Below is a small trained network, with its code and all its weights. Each question gives an input and a target symbol and asks what happens when units are switched off, that is, made to give their printed mean instead of their output.

import numpy as np


def w(rows, s, z=0):
    codes = np.array(rows[::2]) - 128.0
    scale = np.full(codes.shape[1], s)
    scale[-1] = z or s
    return codes * scale


def norm(h):
    return h / np.sqrt((h * h).mean(-1, keepdims=True) + 1e-5)


def f(y):
    return np.maximum(y, 0)


def softmax(a):
    e = np.exp(a - a.max(-1, keepdims=True))
    return e / e.sum(-1, keepdims=True)


def log_softmax(a):
    a = a - a.max(-1, keepdims=True)
    return a - np.log(np.exp(a).sum(-1, keepdims=True))


def net(x, mask):
    ids = ['αβδζηθπφψω'.index(c) for c in x.split()]
    T = len(ids)
    res = E[ids] + P[:T]
    u = 0
    for l in range(2):
        q, k, v = (norm(res) @ M[l].T for M in (Q, K, V))
        z = softmax(np.where(np.tri(T) > 0, q @ k.T / 2**0.5, -1e9)) @ v
        res = res + np.where(mask[u], z, O[l][:, -1]) @ O[l][:, :-1]
        u += 1
        y = f(norm(res) @ A[l][:, :-1].T + A[l][:, -1])
        res = res + np.where(mask[u : u + 8], y, B[l][:, -1]) @ B[l][:, :-1]
        u += 8
    return log_softmax(norm(res)[-1] @ U[:, :-1].T + U[:, -1])


Q, K, V, O, A, B = {}, {}, {}, {}, {}, {}
E = w([
[33,168,133,106,102],'α',
[87,105,140,79,129],'β',
[160,195,72,149,240],'δ',
[112,236,94,102,174],'ζ',
[163,152,165,131,148],'η',
[142,152,170,110,130],'θ',
[95,135,5,132,51],'π',
[100,127,53,218,94],'φ',
[185,143,74,126,160],'ψ',
[87,204,126,195,39],'ω',
],0.024)
P = w([
[159,254,92,178,134],'0',
[155,199,94,129,155],'1',
[148,147,93,115,161],'2',
[146,104,88,104,166],'3',
[150,49,83,106,172],'4',
[150,9,74,116,172],'5',
],0.0089)
Q[0] = w([
[1,132,102,243,201],'L0H1',
[188,109,204,147,78],'L0H1',
],0.007)
K[0] = w([
[143,108,140,154,9],'L0H1',
[80,191,122,117,152],'L0H1',
],0.011)
V[0] = w([
[3,69,207,219,163],'L0H1',
[58,238,174,225,70],'L0H1',
],0.0052)
O[0] = w([
[178,172,71,42,14,3],'L0H1',
[254,94,211,85,154,194],'L0H1',
],0.0083,0.0044)
A[0] = w([
[107,73,244,121,187,225],'L0N1',
[197,129,137,126,131,3],'L0N2',
[144,87,161,199,142,51],'L0N3',
[191,161,137,93,152,122],'L0N4',
[151,69,93,119,149,141],'L0N5',
[40,136,130,108,9,34],'L0N6',
[106,122,103,51,131,199],'L0N7',
[100,152,87,105,107,25],'L0N8',
],0.015,0.0028)
B[0] = w([
[255,128,188,217,154,253],'L0N1',
[109,149,58,120,10,157],'L0N2',
[8,175,79,133,82,169],'L0N3',
[238,153,104,214,146,226],'L0N4',
[52,161,144,210,151,206],'L0N5',
[64,139,159,206,217,204],'L0N6',
[221,131,94,109,52,216],'L0N7',
[107,164,188,209,90,162],'L0N8',
],0.0091,0.0066)
Q[1] = w([
[160,219,110,255,164],'L1H1',
[156,126,89,109,28],'L1H1',
],0.0097)
K[1] = w([
[116,1,130,150,178],'L1H1',
[215,135,207,30,163],'L1H1',
],0.0089)
V[1] = w([
[151,68,233,181,46],'L1H1',
[132,10,69,156,110],'L1H1',
],0.012)
O[1] = w([
[154,122,168,169,216,3],'L1H1',
[206,250,155,153,159,22],'L1H1',
],0.015,0.003)
A[1] = w([
[127,141,69,10,238,80],'L1N1',
[207,123,104,67,193,92],'L1N2',
[14,46,135,39,89,37],'L1N3',
[90,188,208,142,202,113],'L1N4',
[90,127,119,95,207,46],'L1N5',
[39,56,184,185,86,3],'L1N6',
[104,214,174,91,82,33],'L1N7',
[181,139,60,171,101,140],'L1N8',
],0.013,0.005)
B[1] = w([
[68,22,69,117,74,149],'L1N1',
[58,180,90,93,81,161],'L1N2',
[52,232,174,45,154,151],'L1N3',
[62,93,113,211,221,165],'L1N4',
[167,11,117,127,125,132],'L1N5',
[100,22,117,44,55,165],'L1N6',
[221,137,90,208,44,134],'L1N7',
[171,88,249,95,171,244],'L1N8',
],0.012,0.011)
U = w([
[220,139,203,145,105,202],'α',
[54,148,172,168,243,8],'β',
[75,248,89,200,110,149],'δ',
[135,33,91,77,130,72],'ζ',
[122,140,119,112,63,146],'η',
[35,160,185,45,121,254],'θ',
[93,80,121,119,138,69],'π',
[139,72,173,96,62,72],'φ',
[78,79,125,124,164,20],'ψ',
[156,153,47,184,9,119],'ω',
],0.011,0.0038)

Each question gives the input, a string of symbols that net reads in full, and the target symbol t.
The units are the heads (2 rows each of Q, K, V and O) and the neurons (one row each of A and B). Each row of codes is followed by its name. A weight is (code - 128) times the scale printed after its matrix; where a second scale follows, it is the last column's (O, A, B and U).
mask holds one flag per unit, layer by layer, with each layer's heads first. A switched-off unit (its flag False) gives its mean, the last column of its rows in O or B, instead of its output. The means were averaged over made-up inputs and are rounded, as every weight is.
A unit's drop is (log p(t) with every unit on - log p(t) with that unit switched off) / (log p(t) with every unit on - log p(t) with every unit switched off).
The circuit of an input: a set's keep is (log p(t) with only the set's units on - log p(t) with every unit switched off) / (log p(t) with every unit on - log p(t) with every unit switched off). Starting from the 12 units with the biggest drops (on a tie, the unit counted first), units are removed one at a time, each time the one whose removal leaves the highest keep (on an exact tie, the one counted first), for as long as the keep stays at least 0.8.
circuit, biggest first: the units of the circuit, biggest drop first
k most important neurons: the k neurons with the biggest drops, biggest first
top k neurons in layer l: the k neurons of layer l with the biggest drops, biggest first
input η β φ, target β: 2 most important neurons : L0N1, L0N7
input α ψ ψ ψ, target δ: circuit, biggest first : L0H1, L1H1, L0N1
input ψ θ β α ζ, target ζ: top 2 neurons in layer 0 : L0N1, L0N6
input π π φ, target δ: 2 most important neurons : L0N3, L0N1
input δ ω δ, target α: 4 most important neurons : L0N4, L1N8, L0N2, L1N6
input π β α ψ π β, target β: circuit, biggest first : L1H1, L1N4
input π ψ ω, target ω: circuit, biggest first : L0N1, L1N7, L1H1
input δ β ψ ψ, target β: 2 most important neurons : L0N5, L1N6
input β η ζ π ζ, target δ: circuit, biggest first : L1H1, L0N1
input ψ ψ β φ ψ ψ, target δ: circuit, biggest first : L1H1, L0H1, L0N1
input η ω η η β π, target β: circuit, biggest first : L1H1, L0N6
input ω π η π φ, target δ: circuit, biggest first : L1H1, L0N3
input ψ ω ω β α, target α: circuit, biggest first : L0H1, L0N1
input ζ π α β β, target β: 2 most important neurons : L1N4, L0N4
input φ ψ π π, target δ: circuit, biggest first : L1H1, L0N6
input φ φ ψ ψ, target β: 3 most important neurons : L0N5, L0N7, L1N8
input ω η φ π α, target β: circuit, biggest first : L1H1
input α π π π, target δ: 4 most important neurons : L0N6, L0N1, L0N4, L0N5
input η π α, target β: top 3 neurons in layer 0 : L0N8, L0N6, L0N3
input ψ δ π ψ ψ ζ, target ω: top 3 neurons in layer 0 : L0N1, L0N6, L0N5
input φ α α, target δ: top 2 neurons in layer 0 : L0N6, L0N7
input δ φ β α, target δ: 2 most important neurons : L0N7, L1N8
input ζ π φ δ, target δ: most important neuron : L1N2
input ψ ζ π ζ, target δ: most important neuron : L0N1
input ζ ζ φ, target θ: top 2 neurons in layer 0 : L0N1, L0N4
input α π α ζ, target ζ: top 2 neurons in layer 0 : L0N6, L0N1
